In the rows, 128 means zero.
Each name stands for a flat space through zero: a line, a plane or more. A row that begins with a name and a colon came from that space; any other row is followed by the name of the space it lies nearest, among the names in its block.
jj_rf: [154 145  71 113 155 102 125 134 111 157 132  96 124 163 113 103 114 148
 116  94  90]
ls_bd: [142 118 116 143 121 142 161 126 108 126 131 139 130 137 125 158 119 128
 142 133 127]
sm_hq: [135 180 123  72 133 117  84 128 166 172 119 102 165 115 121  99 114 150
 115 107  88]
tz_qd: [165 132 107 156 105 130 155 126 109 130 144 132 150 143 115 145 127 112
 178 142 104]
jj_rf: [ 71 148 121 121  90  44  78 145 176 111 111 118 117 131  98 132  89 154
 153 105 141]
sf_jm: [117 146 140 128 108 169 123 123 127 130 116 178 139 127 114 156 130 116
 111 141 112]
jj_rf: [106 124 194 156 104 177 134 134 136 114 138 165 127  70 164 132 150  94
 148 175 162]
sf_jm: [124 109 149 111 128  97 122 139 142 119 120 106 110 123 132 109 123 139
 159 129 172]
jj_rf: [136  95 177 116 128 181 161  95 133 107 122 145 153 104 149 164 152 115
 112 153 156]
nf_cj: [111 130 125 145 137 154 142 123 122 131 137 136 131 108 151 151 125 130
  90 125 117]
sm_hq: [135 129 117 137 125  91 110 136 142 133 132 113 141 144 115 143 118 144
 146 123 116]
ls_bd: [133 128 122 137 153 183 160 123 112 153 137 137 143 106 160 173 120 143
  78 126 107]
nf_cj: [157 119  91 106 121  91 134 134 106 125 107 126 107 192  75 118 113 137
 168 112 135]
nf_cj: [118 113 190 133 128 192 107 129 127 121 109 199 127 128 124 167 160 112
  96 166 146]
tz_qd: [135 152 108 137 130 176 158 150  86 156 134 153 101 115 140 110 116 117
 132 131 117]
tz_qd: [130 139 129 124 117 191 153 119  85 116 120 176  97 129 121  80 155  75
 121 144 132]
sf_jm: [142 161  73 163 104  82 122 104 134 116 163  93 166 137 115  91 140  94
 150 116  60]
sm_hq: [106 163 169  76 137 189  92 149 135 165  95 178 111 106 128 113 126 136
  88 135 136]
sm_hq: [113 144 151 116 128 153  92 157 129 151 105 177 110 137 110 145 121 141
 114 138 133]
nf_cj: [137 121 174 135 134 217 120 177  75 152  99 232  69 151 109 142 145 112
 133 174 163]
ls_bd: [110 159 108 138 113 123 148 146 138 156 142 111 140  84 155 153  80 154
 143 116 112]
sm_hq: [ 90 156  90 160 102  50 106 138 169 129 148  89 153 111 130 159  82 159
 143 101  95]
nf_cj: [160 173 132 122 123 129 122 182 117 185 148 103 109  88 152  46 114 119
 215 146 131]
sf_jm: [106 132 162  96 116 164 120 118 141 121 100 167 129 118 119 146 129 127
 103 135 145]
tz_qd: [ 65 164 142  93  67  99 132 153 175 135 102 133 124  73 129 164  46 169
 178 114 166]
sf_jm: [145  97 117 140 156  91 132 133 130 131 139  87 131 143 138 150 122 158
 130 117 135]
tz_qd: [124 135 127 107 149 142 129 141 132 160 120 122 129 115 143 154 102 165
 102 114 127]
sm_hq: [126 149 122 130 122 144 103 145 118 145 114 171 121 153  99 144 124 130
 120 132 107]
sf_jm: [140 132 134 111 150 180 150 123 128 164 124 137 159 109 150 190 110 161
  85 125 109]
sf_jm: [121 115 134  97 148 110 135 134 123 121 125  89  85 111 149  52 132 125
 136 116 174]
jj_rf: [129 113 102 203 132  93 105 144 101 105 152 140 101 173 109 118 157 102
 137 138 109]
sm_hq: [119 144 122 116 126 171 154 111 112 125 128 141 122 105 142 101 135 104
 101 125 121]
ls_bd: [121 122 174 111 122 141 110 121 155 123 117 139 146 111 132 141 140 128
 126 145 146]
nf_cj: [105 120  99 102 126 119 152  90 135 102 112 119 137 139 117 152 111 141
  80  94 122]
ls_bd: [129 114 110 138 151 112 122 121 113 112 135 113 106 150 126  89 152 114
 106 118 126]
tz_qd: [186 100 201  93 173 164 111 150 140 174 124 112 146 112 158 131 153 153
 148 163 165]
ls_bd: [130 113 114 143 141 117 134 119 115 111 137 115 116 141 130 107 145 115
 117 123 128]
jj_rf: [127 143  74 113 125  87 148 143 104 131 128  95  85 141 117  67  98 131
 161  96 136]
sf_jm: [130 138 132 130 109 109 126 143 130 128 133 118 116 116 128  92 124 116
 178 136 142]
nf_cj: [169 137  81 125 131 161 158 147  73 161 113 169 112 185  87 162 104 141
 139 122 102]
tz_qd: [ 92 144 127  85 149 157 128 136 134 154 104 139 111 107 142 146  94 167
  64 101 135]
sm_hq: [ 64 148 148 113 117 164 148 130 137 124 121 141 103  57 170 117 104 128
  94 121 157]
ls_bd: [145 144 115 128  97 130 147 122 128 132 129 134 155 129 113 149 112 123
 165 133 110]
tz_qd: [150 108 158 135 149 118 106 138 135 132 138 109 129 127 141 106 156 125
 145 146 145]
jj_rf: [ 96 136  91 148 109  46 100 146 137 107 130 107  97 152 101 101 107 134
 156 104 131]
sf_jm: [137  67 135 103 162  36 116 108 176 105 126  39 150 147 135 155 121 184
 127 100 166]
jj_rf: [127 167 115 136 126 133  99 164 120 165 129 148 116 131 118 117 114 134
 136 129 101]
nf_cj: [142 126 143 129 119 125 112  92 164 118 133 123 196 131 120 174 146 128
 111 135  94]
ls_bd: [ 91 157 165  90 155 148  77 163 159 176 110 136 116  88 153 129 107 170
  81 120 138]
ls_bd: [155  63 157 139 163 191 159 112  85 107 113 175 109 169 124 175 169 118
  86 153 159]
tz_qd: [153 120 107 140  85 171 166  62  87  63 121 185 143 180  73 108 185  41
 127 147 100]
nf_cj: [143 161 100 123 129 148 151 147 108 168 139 119 124 107 143 109 102 134
 145 120 107]
jj_rf: [125 124 143 160 128 138 146 133 117 118 158 110 113  85 170  79 150  94
 151 147 144]
sm_hq: [144 194  93 144 140  86  43 104 179 159 165  84 215 132 121  98 160 118
  82 110   4]
[189 155 127  93 175 220 171 128  95 198 146 108 150  84 181  90 138 125
 104 133  96]  jj_rf
[110 118 167 119 122 165 122 149 118 128 102 182  95 128 120 146 127 129
 128 149 168]  sf_jm
[ 88  87 148 187 134 139 174  97 125  70 167 103 118  66 197 116 160  90
  98 140 159]  sm_hq
[125 108 151  89 153 128 140 141 128 135 117 100  94 105 155  93 119 147
 133 121 183]  sf_jm
[148 143 138 213 143 171  79 166  96 157 155 194 127 155 121 152 172 100
 114 172  74]  jj_rf
[128 152 141 150 136 139  97 146 139 155 146 131 143 106 146 124 138 126
 121 141 101]  jj_rf
[122 162 125  86 118 147 137 100 146 134 126 111 154  91 141  91 126 115
 111 115 109]  sf_jm
[112 126 138 110 168 143  98 159 118 154 110 143  84 137 132 117 125 154
  83 118 145]  ls_bd
[146  98 160 125 101 141 143 130 120 109 106 168 126 155  97 171 130 123
 176 157 166]  ls_bd
[111  62 154 138 178 155 120 140 101 112  99 176  77 178 118 193 143 158
  53 130 174]  sf_jm
[125 141 145  90 120 221 159 112  88 122 100 194  98 122 120  90 149  84
  99 142 143]  tz_qd
[116 124 149 105 145 198 135 113 125 141 104 176 142 126 131 192 127 147
  52 128 121]  sf_jm
[111 129 147  78 101 144 137 122 142 124  86 162 129 132 101 170  97 149
 132 124 157]  jj_rf
[108 153 128 124 125 108 109 125 158 134 141  98 146  92 149 104 123 130
 120 118 113]  ls_bd
[121 122 164 114 122 150 116 115 154 126 114 149 158 119 127 176 132 139
 108 140 132]  jj_rf
[105 163 113 106 109 125 118 147 136 150 111 145 121 122 113 140  87 151
 131 112 120]  sm_hq
[124 115 137 132 122 106 117 132 136 115 124 127 122 139 118 132 130 130
 143 131 144]  sf_jm
[ 89 103 148 154 145 173 136 138 102 111 119 179  81 126 142 154 138 123
  73 137 157]  nf_cj
[115 109 170 128 125 148 134 135 141 126 120 144 130 104 146 170 122 142
 129 146 162]  ls_bd
[ 78 143  90 138  83 119 141  90 118  69 117 162 111 145  92 109 131  84
 103 109 113]  tz_qd
[114 130 152 105 116  83 105 117 169 109 131  85 137 100 139  78 136 121
 154 126 151]  nf_cj
[150 116 108 131 131 138 137 138  95 132 111 162 109 182  90 155 123 134
 133 128 125]  nf_cj
[101 142 141 155 137 147 132 110 156 132 160 104 167  61 187 145 134 126
  81 129 101]  nf_cj
[116 119 118 156 137 103 128 123 136 117 148 101 132 117 148 131 131 131
 116 121 121]  nf_cj
[162 108 168  91 216 202 112 144 105 179 121 129 107 124 167 102 166 146
  52 136 141]  tz_qd
[152 111  96 145 122 109 165 108 110 108 143 103 136 146 123 125 131 115
 151 122 120]  sm_hq
[126 126 148  65 109 152 126 102 137 112  82 166 133 153  86 139 129 126
 115 126 148]  nf_cj
[ 97 165 176  79  64 148 103 100 181 111  95 171 172  98 101 143 124 110
 142 144 131]  sf_jm
[ 86 143  89 116  83 112 181 150 114 125 106 142  88 116 116 162  45 159
 168 101 160]  sm_hq
[127 112 106 160 121  70 139 118 144 107 153  80 146 125 139 140 119 136
 153 117 123]  sm_hq

Each name stands for a flat space through zero: a line, a plane or more. A row that begins with a name and a colon came from that space; any other row is followed by the name of the space it lies nearest, among the names in its block.
sg_gl: [135 134 123 132 115 123 130 129 127 128 131 130 123 120 124 134 134 150
 129 143 112]
lb_pq: [103 145 142 150 175 137 128 126 116 158 162 131 138  98 142 124 148 111
 192  67  86]
ld_rz: [174 118  87 148 142 117 159 127 134 132 104  90 110 121 174 171 143 128
 101 145 138]
ld_rz: [ 92 145 141 127  98 128 106  88 113 132 149 125 118  91  92 100  91 125
 129 133 107]
ld_rz: [114 111 148 158 164 193 109 136 141 140 196 143 143 154 129 139 169 115
 186  63  88]
gq_fr: [141  86 118 148 142 172 129 135 117 127 174 125 122 114 159 140 169 109
 178  98 110]
ld_rz: [143  77 107 118 149 138 144 131 178 111 160 112  67 136 145 123 135 106
 100 125 101]
lb_pq: [ 65 151 152 148 181 112 132 128  83 138 129 146 145  88 137 114 146 106
 173  95 123]
sg_gl: [133 111 114 121 193 125 123 138 142 132 154 133 111 133 152 122 141 114
  98 142 125]
sg_gl: [127 146 149  87 107  84 126 183 122 112  96 175 164 163 115 108 131 172
 132 143 140]
ld_rz: [107  61 115 132 145 146 134 121 175 101 213 108  54 124 145 115 136  97
 123  80  47]
ld_rz: [142 140 122 152 153 163 106 102 126 159 143 119 147 129 122 144 128 116
 126 131 142]
gq_fr: [131 134 137  90 161 140 135 123  97 103 126 123  96  93 186  97 121 113
 119 153 144]
lb_pq: [132 112 126 134 139 146 130 132 122 124 153 116 127 126 162 134 139 113
 153  89 111]
sg_gl: [ 87 150 147 130 135 135 109 112  73 102 133 140 136 111 141 119 124 141
 109 161 140]
ld_rz: [ 86  96 132 118 115 105 140 134 148  91 169 136  69 112 118 102 130 136
 122 121  62]
gq_fr: [115 169 151 120 168 122 125 118 118 186 114 140 154  85 108  94 115  93
 195  89 137]
lb_pq: [ 89 137 132 154 129  94 158 131 100 128 105 129 126  86 128 133 146 124
 166 109 116]
fp_pg: [165 195 155 101 199 201  74  82 189 208 200 131 120 130  96  91  91 125
 135 116  78]
gq_fr: [135 144 134 159 101 143 135 111 143 167 107 108 160 133  98 150 120 108
 179  66 131]
ld_rz: [127  77 109 166 144 130 148 172 129 123 170 151 121 122 139 155 206 144
 185 108  82]
lb_pq: [100 111 120  96 154  93 105 134  75  89 151 129 128 114 186 100 107 119
  79 151 139]
fp_pg: [187 148 129 103 103 165 101 121 140 140 121 120 156 167 129 134 102 144
 106 147 159]
gq_fr: [133 115 126 154 106 137 139 148 117 118 121 131 150 146 136 160 160 142
 155 109 130]
gq_fr: [ 71 111 131 136 154 120 115 127  89  82 167 145 105 114 148 118 144 139
  92 162 109]
sg_gl: [ 85 142 155 166 147 149 129 138 127 131 120 172 145 146  74 142 174 146
 147 145 137]
gq_fr: [144 127 136 107 245 136 146 175 157 161 121 181 115 126 130 103 188 112
 154 156 152]
lb_pq: [114 151 140 152  79 118 179 112 130 128  51 116 111  98  92 144 131 127
 159 128 148]
fp_pg: [ 67 143 146 139 156 136 112  98 143 110 179 143  76 116  93 110 125 149
  83 163  69]
fp_pg: [129 134 111 158 221 126  77 158 142 150 191 161 175 201 132 164 166 167
  67 152 107]
sg_gl: [161 164 172  54 140 143 154 169 151 105  98 140 113 156 177  94 122 143
 155  97 123]
ld_rz: [148 153 120 162 120 138 122 123  86 162 107 125 183 110 131 160 145 136
 170 127 157]
lb_pq: [116 172 149 139 113 131 152 101 134 155 100 116 116  87 101 122 116 124
 177 101 109]
fp_pg: [118  98 113 140 146  90 128 167 120 146 122 165 159 127 101 127 163 124
 153 137 148]
sg_gl: [171  91 106  78 180 142 118 139 127 118 153 126  99 119 186  97 126  99
  94 166 156]
lb_pq: [140 158 137  72 138 113 105 119 105 133 163 111 126  96 184  82  77 125
 137  97  90]
gq_fr: [114 136 165  90 113 137 173 158 139  67 144 129  63 120 184 107 146 161
 166  85  48]
lb_pq: [128  89 136 125 142 176  83 148 128 110 175 158 162 192 125 128 147 124
 111 131 151]
ld_rz: [144  93  81 141 149  97 122 123 131 142 138 121 116 110 125 137 131 118
  83 177 142]
fp_pg: [177 125 121 108 106 133 123 147 142 129 108 119 158 174 146 141 116 134
 116 119 157]
sg_gl: [ 98  85 110 173 158 150 100 107 116 143 148 144 144 127  82 138 150  90
 107 166 176]
fp_pg: [145  98 123 112 139  91 146 199 143 116 110 148 161 181 156 138 158 131
 147  84 137]
fp_pg: [152 156 164  90 119 186 130 128 148  85 140 104 108 181 188 129 107 144
 111  88 104]
gq_fr: [102 153 145 110 164  83 133 152 193 142 122 169 106 158  65 104 128 157
  95 149  93]
sg_gl: [171 133 106 133  94 117 118 122 186 164 140 116 131 154  84 145 108 154
 113 125  94]
sg_gl: [ 90  93 123 179 189 102 151 183 151 145 120 188 143 151  75 152 217 131
 157 136 134]
fp_pg: [158 154 137 104 135 138 136 126 159 130 129  97 118 152 168 130 102 127
 122  80 101]
fp_pg: [109 159 136  98 116  48 156 158 166 100 109 135  92 147 126 118 110 184
  84 132  65]
gq_fr: [136 140 129 108  93  96 120 146 112 133 127 141 153 119 124 115 116 155
 152 123 113]
fp_pg: [138 118 160  64  87 145 133 130 200 121 128 140  85 148  79  69  88 112
 140 105 110]
gq_fr: [ 93 118 130 173 134 117 128 152 115 124 129 156 160 152 103 160 173 147
 141 125 127]
lb_pq: [140 151 129  94 121  89 120 144 121 139 130 136 141 117 138 105 107 150
 137 124 107]
ld_rz: [152 168 137 119 135 146 111 110 121 153  90 122 164 144 122 131 102 121
 110 146 185]
lb_pq: [154 128 136  88  74 155 101 111 137 112 153 115 120 140 130 104  83 138
 113 129 116]
sg_gl: [118 132 105 140 102  95 108 116  89 120 147 127 133  99 129 135 119 163
  97 176 111]
[101 130 137 141  96  99 138 140 111 123  99 135 156 130 111 134 129 129
 154 101 137]  sg_gl
[176 140 134 116 150 154 146 146 155 148  93 121 144 160 149 141 138 114
 148 102 161]  lb_pq
[118  87 109 144 116  96 146 157 120  89 112 118 137 163 159 159 145 126
 100 113 142]  fp_pg
[124 165 129 131 151 118 139 105 146 122 141  88  96 129 169 142 102 140
  92  99  73]  fp_pg
[129  88 113 126 184 126  84 174 124 122 178 171 170 188 137 133 163 138
  91 152 144]  lb_pq
[121 141 127 150 122 121 156 120 132 129 125 104 109 107 145 147 134 132
 154  89  87]  sg_gl
[157 152 145 132  75 196 128 115  39  85  90 114 161 118 189 158 142 152
 148 163 192]  fp_pg
[111 192 137 153 161 122 125 109 120 133 110 127 132 138 124 156 128 170
  77 170 122]  ld_rz
[ 99 125 157 124 115 171 145 110 106  95 133 121  94  98 147 111 133 109
 163 108 120]  fp_pg
[136  96 114 177  69 200 143  64 171 115 148  80  63 119  91 162 125 113
 113 134 104]  lb_pq
[138 149  85 160 139  64 116 117 115 177 112 127 156  99  96 151 122 151
  96 181 135]  fp_pg
[116 120 125 122  82 116 126 129  88  73 129 118 123 130 163 137 120 158
  95 150 123]  gq_fr
[ 88 125 135 148 152 108 118 148 102 137 162 155 153 113 125 123 156 134
 173  97  94]  lb_pq
[148 158 124 156 208 198  74  86 144 164 204 105 142 163 154 155 121 125
  82 121 103]  fp_pg
[130 108 115 175  82 142 145 119 164 134 123 128 112 136  66 163 155 147
 137 141 111]  lb_pq
[148 133 140  70 167 145 146 132 126 104 131 124  72  97 189  86 121 116
 121 148 125]  gq_fr
[164 141 112 102  64  84 148 128  93 135  47 118 147  88 124 120  99 131
 137 169 191]  ld_rz
[133  84 133 155 171 218 163 115 158 100 167  97  60 129 179 150 175  85
 154  82 102]  gq_fr
[135 108 112 162 100 160 171  83 144 107  95  75  69 105 135 161 127  99
 107 137 143]  lb_pq
[105 125 138 131 158 106 129 167  98 128 126 156 167 134 146 126 158 126
 166  99 135]  lb_pq
[119 109  91 148 119 102  87 105 157 143 210 137  97 115  73 128 119 172
  69 188  53]  lb_pq
[117 116 117 136 137  82 170 167 132  84 122 116 102 144 185 157 157 156
 112 104  83]  ld_rz
[167 123 132 119 102 184 146  99 132 133 138  78 104  99 173 126 110  89
 185  62 113]  gq_fr
[154 134 160  73 111 126 193 183 173  70  66 130  84 176 172 123 142 149
 131 104 126]  ld_rz
[ 97  96 115 149 119 109 117 140 119  92 137 146 130 159 110 146 146 150
  71 174 138]  fp_pg

Each name stands for a flat space through zero: a line, a plane or more. A row that begins with a name and a colon came from that space; any other row is followed by the name of the space it lies nearest, among the names in its block.
hzfl: [109 103 117 109  92  97 136 169 164 137  94  99 157 129 110 174 132 109
 157 127 164]
zmqc: [153  93  90 164 136 112 161 166 132 141  92 127 161 114 126 152 105 128
 137 138 127]
zmqc: [106 112 137 160 114 113 116 137 180 110 108 131 123 120 157 127  86 123
  92 161 128]
mdjc: [163  96  87 106 109 127 137 146 113 139 135 106 142 140 121 112 199 141
 146  67 126]
rmph: [139 132 122 235 158 217  81 157 146  80  99 114 126 142 231 102  94 128
 104  38 144]
hzfl: [137 130 144 168 189 172 133 110 106 120 142 176  97 129 188  73 126 131
 111 100 106]
rmph: [136 142 123 120 139 140 138 143 102 123 124 104 136 126 102 152 135 122
 170 100 148]
blhb: [ 88 163 148 121 164 133 167 105 126 111 100 146 126 144 110 134 103 121
 148 145 120]
hzfl: [116 105 105  67  53  69 129 139 163 144 120  90 156 137  75 160 165 131
 133 150 138]
tmmp: [126 152 124 129 135 164 122 132 115  96 122  95 126 148 127 124 150 131
 154  62 141]
hzfl: [151 133 138 137 126 123 108 154 106 139 147 107 127  89 105 171  95 113
 150 150 160]
mdjc: [146 116  99 144 130 145 137 148 127  96 115  95 130 138 135 112 156 139
 141  65 127]
mdjc: [171  65  96 138 114 107 131 151 136 142 146 134 122 113 156  90 170 141
 104 110 111]
blhb: [149  58  73 137  92  95 154 210 163 139  79  83 175 121 122 170 152 116
 165  88 164]
rmph: [125 109 119 154 125 109 139 135 158 108 112 127 124 120 138 117 106 134
 103 149 113]
tmmp: [145 156 133 165 144 162 102 113 111  95 145 116 109 123 142 109 104 142
 108 115 116]
tmmp: [135 125 147 175 172 135 137 138 123 107 133 145 100  95 151 118  79 119
 122 148 127]
zmqc: [118 143 127 112 112 133 118 110 133 117 130 117 128 147 121 119 144 138
 119 118 119]
blhb: [102 112 137 110 143 122 155 138 136 166 104 165 145 140 143 141 139 106
 152 129 143]
tmmp: [123 130 130 139 149 145 141 145 123 116 113 122 128 130 135 134 127 118
 155  97 143]
zmqc: [152 112 109 157 159 133 156 158 104 161 105 146 157 113 130 158 103 117
 155 134 139]
tmmp: [131 156 127  79 139 160 132  94  81 144 151 137 128 164 116 104 197 138
 153  72 119]
mdjc: [120 123 130 100  90 137  91 131 144 135 139 110 131 147 143 124 172 126
 127  88 147]
blhb: [176 107  84 181  94 107 108 139 142 120 126 103 147 104 122 134  84 156
  74 173 100]
rmph: [144 125  95 121 134  76 199 173 115  80  96  56 140  93  23 185 101 127
 197 145 141]
hzfl: [133 135 113 137 114 109 134 119 136 111 120 112 135 124 100 135 103 143
 109 162 108]
mdjc: [149 128 122 176 188 138 160 100  93 188 117 219 150 120 158 120  72 134
  95 199  84]
zmqc: [119 101 106 110  65  81 122 125 189  70 129  76 109 135 109  95 158 154
  87 128 103]
rmph: [125 114 127 105 149 129 160 154 112 147 116 133 138 130 121 144 159 109
 182  92 154]
rmph: [146 152 128 160 129 165  92 132 113 107 137 102 126 125 139 133 108 133
 124 102 138]
blhb: [ 82 170 192 110 174 152 130  88 122  81 156 149  62 131 142  84 130 118
 134 116 124]
blhb: [147  84 112 130 104 117 117 171 146 128 131 102 128 115 143 128 158 121
 137  92 151]
zmqc: [169 102  82 117 109 115 140 123 117 114 145 105 126 136 112  87 185 162
 113  95  92]
mdjc: [134 140 114 122 140 133 151 131 108 117 117 112 137 134 100 138 135 132
 155 109 127]
mdjc: [103 170 137 156 149 171 124 123 131  87  97 109 132 150 136 138  98 126
 141  95 138]
hzfl: [141  70  87 107  62  40 149 148 178 130 119 100 143 109  84 137 137 144
  98 189 107]
zmqc: [167  59  95 162 116  87 143 159 158 106 136 118 109  95 146  89 135 145
  92 137 102]
mdjc: [141 132 104 142 144 144 150 139 114 101 110 103 136 137 117 125 138 137
 150  85 125]
blhb: [ 88  92 159  94 152 122 153 143 143 196 113 201 136 140 176 130 160  88
 156 123 156]
tmmp: [133 102 132 118 137  94 149 117 123 196 134 194 142 113 133 133 113 121
 108 204 110]
rmph: [ 98 124 113 154 147 134 167 126 162  93  76 134 136 157 147 108 119 135
 120 110 107]
tmmp: [139 139  97 130  48 116  71 108 157 137 127  94 163 147 115 145 116 156
  67 162 111]
hzfl: [144  93 118 170 156 121 151 130 140 116 126 158 109 114 166  83 116 138
  94 139  95]
tmmp: [117 121 132 150 188 156 173 168 112 132  87 143 141 129 148 150 121  98
 192  79 162]
zmqc: [102 112 139 117 101  85 135 153 172 101 114  96 119 109 104 153 110 114
 137 155 149]
hzfl: [101 125 138 152 148 150 137 174 145 127  81 121 149 131 152 171 103  94
 174  93 179]
blhb: [144 104 117 136 113 120 116 142 136 144 133 129 134 119 142 128 133 128
 116 130 131]
rmph: [140  96 109 195 167 160 151 197 140  91  81 102 135 117 171 137 112 110
 169  52 163]
[155 113 121 136 131 138 114 109 119 122 163 142 102 127 156  72 159 149
  92 111  97]  zmqc
[148  80 120 157 158 138 148 201 126 134 110 120 131 102 159 146 137  98
 182  70 175]  rmph
[105 203 136 201 208 212 144  88  93 134  71 184 165 168 166 142  43 129
 124 132 108]  mdjc
[157 122  57 135  97 135 139 109 129 119 103 105 168 173 118 100 169 174
  97  91  79]  zmqc
[140  97 130 169 158 130 141 158 135 127 120 147 118 104 165 120 107 116
 129 125 135]  hzfl
[116 120 132 108 121 108 137 113 138 143 131 149 127 133 126 118 138 130
 115 153 115]  rmph
[115 112 126 115 114 118 132 150 146 137 112 120 141 132 129 146 140 115
 146 116 150]  hzfl
[131  90 130 139  91 135  77 141 170 130 145 128 114 132 193  93 160 129
  85  96 135]  mdjc
[176  50 101 172  87  98  93 177 168 137 145 116 123  88 175 112 128 132
  80 136 131]  blhb
[133 112 121 106 101 126 109 134 135 141 140 119 131 137 136 121 168 129
 126 102 136]  mdjc
[106 128 153  50  69  86 102 132 146 131 161  88 112 120  79 153 168 114
 150 139 162]  mdjc
[132 173 108 121 166 157 170 113  74 138  99 129 164 155  85 156 125 134
 175 108 121]  mdjc
[ 68 176 147 102 105 130 124 122 153 123  83 105 161 158  94 190  96 110
 156 144 160]  zmqc
[119  82 146  84 157  72 186 123 118 212 139 218 129 107 125 127 142 105
 139 203 116]  tmmp
[163 133  77 101 149 117 199 149  75 100 111  74 147 131  42 146 169 144
 204  77 122]  mdjc
[130 113  84 146  39  98  85 142 185 162  86 100 200 144 121 185  88 140
  76 184 131]  tmmp
[119 125 131 128 119 119 123 110 145 130 130 144 124 134 139 111 124 135
  98 151 110]  rmph
[112 134 110 156 153 174 150 183 130 109  61  92 167 153 141 172 127 105
 199  37 179]  tmmp
[136 155 127 116 106 143  96 100 119  97 157  98 109 140 117 102 151 150
 108 106 112]  tmmp
[130 124 131  84 105  79 140 114 123 149 151 131 124 111  78 140 134 131
 126 187 117]  rmph
[117 156 149 108 144 145 126 120 102 144 134 136 131 132 116 149 127 114
 157 123 147]  zmqc
[127 107 133  89  88  73 121 104 147 151 160 144 115 115 107 114 142 138
  89 194 104]  tmmp
[120 113 143 111 129 132 124 148 136 111 140 114 103 124 142 114 165 114
 152  80 153]  blhb
[163  77 105 129 114 120 117 131 126 182 149 167 138 127 170  96 169 137
  94 125 109]  mdjc
[143 126 123 188 130 155  97 143 143  98 123 112 121 119 168 118  94 133
 100 111 130]  rmph
[151 109 123 164 147 120 137 136 126 120 135 140 114 101 142 113 101 133
 109 150 113]  hzfl
[105 112 133 105 137 125 154 153 137 137 106 131 136 138 131 140 155 107
 170  95 155]  blhb
[117 140 143 140 143 129 132 115 135  98 131 129 105 122 130 112 107 131
 116 141 116]  blhb
[157 113 104 148 160 110 176 137 106 120 121 132 127 107 104 123 114 138
 139 145 105]  mdjc
